Here is a tiny trained network, its code and every weight. The questions are about switching its units off for an input and a class, where a switched-off unit gives its printed mean instead of its output.

import numpy as np


def w(rows, s, z=0):
    codes = np.array(rows[::2]) - 128.0
    scale = np.full(codes.shape[1], s)
    scale[-1] = z or s
    return codes * scale


def f(y):
    return y / 2 * (1 + np.tanh(0.7978845608 * (y + 0.044715 * y**3)))


def log_softmax(a):
    a = a - a.max(-1, keepdims=True)
    return a - np.log(np.exp(a).sum(-1, keepdims=True))


def net(x, mask):
    res = np.array(x, float).reshape(1, 4) / 4 @ E
    y = f(res @ A[0][:, :-1].T + A[0][:, -1])
    res = res + np.where(mask, y, B[0][:, -1]) @ B[0][:, :-1]
    return log_softmax(res[-1] @ U[:, :-1].T + U[:, -1])


A, B = {}, {}
E = w([
[80,21,89,95,117,87,159,93,93,50],'x0',
[160,45,174,142,154,22,134,135,103,211],'x1',
[136,83,110,192,186,151,221,130,205,93],'x2',
[10,168,75,95,165,97,107,232,193,184],'x3',
],0.012)
A[0] = w([
[123,76,60,53,113,123,193,121,120,115,17],'n1',
[55,50,126,90,82,38,98,105,125,2,125],'n2',
[167,137,146,137,170,61,153,138,134,191,82],'n3',
[106,205,94,101,68,181,193,148,152,79,110],'n4',
[110,178,104,100,112,239,102,103,132,47,103],'n5',
[163,105,172,134,163,18,149,132,86,151,113],'n6',
[112,169,159,67,16,104,70,140,56,153,81],'n7',
[113,73,160,235,184,146,143,150,183,79,255],'n8',
[245,94,137,135,104,136,114,107,89,58,39],'n9',
[253,139,182,172,94,105,136,86,100,49,136],'n10',
[215,208,165,135,111,155,133,166,163,199,107],'n11',
[7,95,114,90,162,91,103,215,207,157,221],'n12',
[109,128,173,230,139,145,146,128,191,124,28],'n13',
],0.0089,0.005)
B[0] = w([
[133,78,110,153,172,191,83,178,62,125,160],'n1',
[146,107,132,120,201,152,34,71,121,167,209],'n2',
[180,108,157,130,140,115,112,177,120,163,170],'n3',
[176,95,151,118,113,137,114,154,133,146,194],'n4',
[188,64,189,68,118,100,141,165,153,171,209],'n5',
[162,83,188,111,93,102,138,174,134,137,187],'n6',
[190,118,4,163,82,102,149,108,97,75,187],'n7',
[163,135,85,159,91,99,151,66,158,99,221],'n8',
[75,144,119,124,131,120,121,185,161,101,198],'n9',
[64,168,141,110,110,112,82,161,151,76,227],'n10',
[67,63,131,169,197,196,59,76,90,156,210],'n11',
[100,142,159,125,86,133,109,132,161,59,253],'n12',
[140,94,68,191,157,123,114,143,108,84,163],'n13',
],0.012,0.017)
U = w([
[100,101,138,139,223,201,44,76,100,145,124],'0',
[221,91,206,78,109,102,141,185,155,152,113],'1',
[8,173,145,103,83,123,95,162,157,54,86],'2',
[192,115,12,181,96,108,152,97,118,69,128],'3',
[136,169,183,111,64,114,99,18,157,132,251],'4',
[114,174,124,107,146,130,192,142,96,146,95],'5',
[131,185,93,96,200,115,187,119,109,139,106],'6',
[91,132,134,118,142,142,173,65,101,184,92],'7',
],0.012,0.016)

Each question gives the input, the list of numbers given to net, and the class t.
The units are the neurons (one row each of A and B). Each row of codes is followed by its name. A weight is (code - 128) times the scale printed after its matrix; where a second scale follows, it is the last column's (A, B and U).
mask holds one flag per neuron, in row order. A switched-off neuron (its flag False) gives its mean, the last column of its row in B, instead of its output. The means were averaged over made-up inputs and are rounded, as every weight is.
A unit's drop is (log p(t) with every unit on - log p(t) with that unit switched off) / (log p(t) with every unit on - log p(t) with every unit switched off).
The circuit of an input: a set's keep is (log p(t) with only the set's units on - log p(t) with every unit switched off) / (log p(t) with every unit on - log p(t) with every unit switched off). Starting from the 12 units with the biggest drops (on a tie, the unit counted first), units are removed one at a time, each time the one whose removal leaves the highest keep (on an exact tie, the one counted first), for as long as the keep stays at least 0.8.
units of the circuit, in order: the units of the circuit, biggest drop first
unit that matters most: the unit with the biggest drop
k most important neurons: the k neurons with the biggest drops, biggest first
drop of u: that unit's drop, to one decimal
input [-2,1,-4,-3], class 3: units of the circuit, in order => (n7)
input [-2,-4,-1,-4], class 1: 2 most important neurons => (n5; n12)
input [-3,6,6,7], class 2: 2 most important neurons => (n12; n5)
input [7,-7,6,3], class 0: 2 most important neurons => (n2; n1)
input [-3,3,0,4], class 2: 3 most important neurons => (n2; n5; n12)
input [-7,-7,-3,-2], class 0: 3 most important neurons => (n11; n6; n3)
input [0,6,8,5], class 3: 2 most important neurons => (n8; n5)
input [2,-4,-3,-7], class 2: 2 most important neurons => (n10; n9)
input [7,3,-3,7], class 0: 3 most important neurons => (n2; n10; n1)
input [-4,-8,-8,1], class 1: 4 most important neurons => (n5; n4; n8; n13)
input [0,-7,5,-8], class 2: 3 most important neurons => (n10; n9; n6)
input [0,-4,5,3], class 3: 2 most important neurons => (n8; n10)
input [0,5,7,3], class 3: 3 most important neurons => (n8; n5; n13)
input [2,-4,0,3], class 1: unit that matters most => n10
input [7,-4,-1,-8], class 2: drop of n13 => 0.1
input [-4,0,5,-3], class 3: drop of n13 => 0.3
input [-1,-1,5,-8], class 2: drop of n10 => 0.6
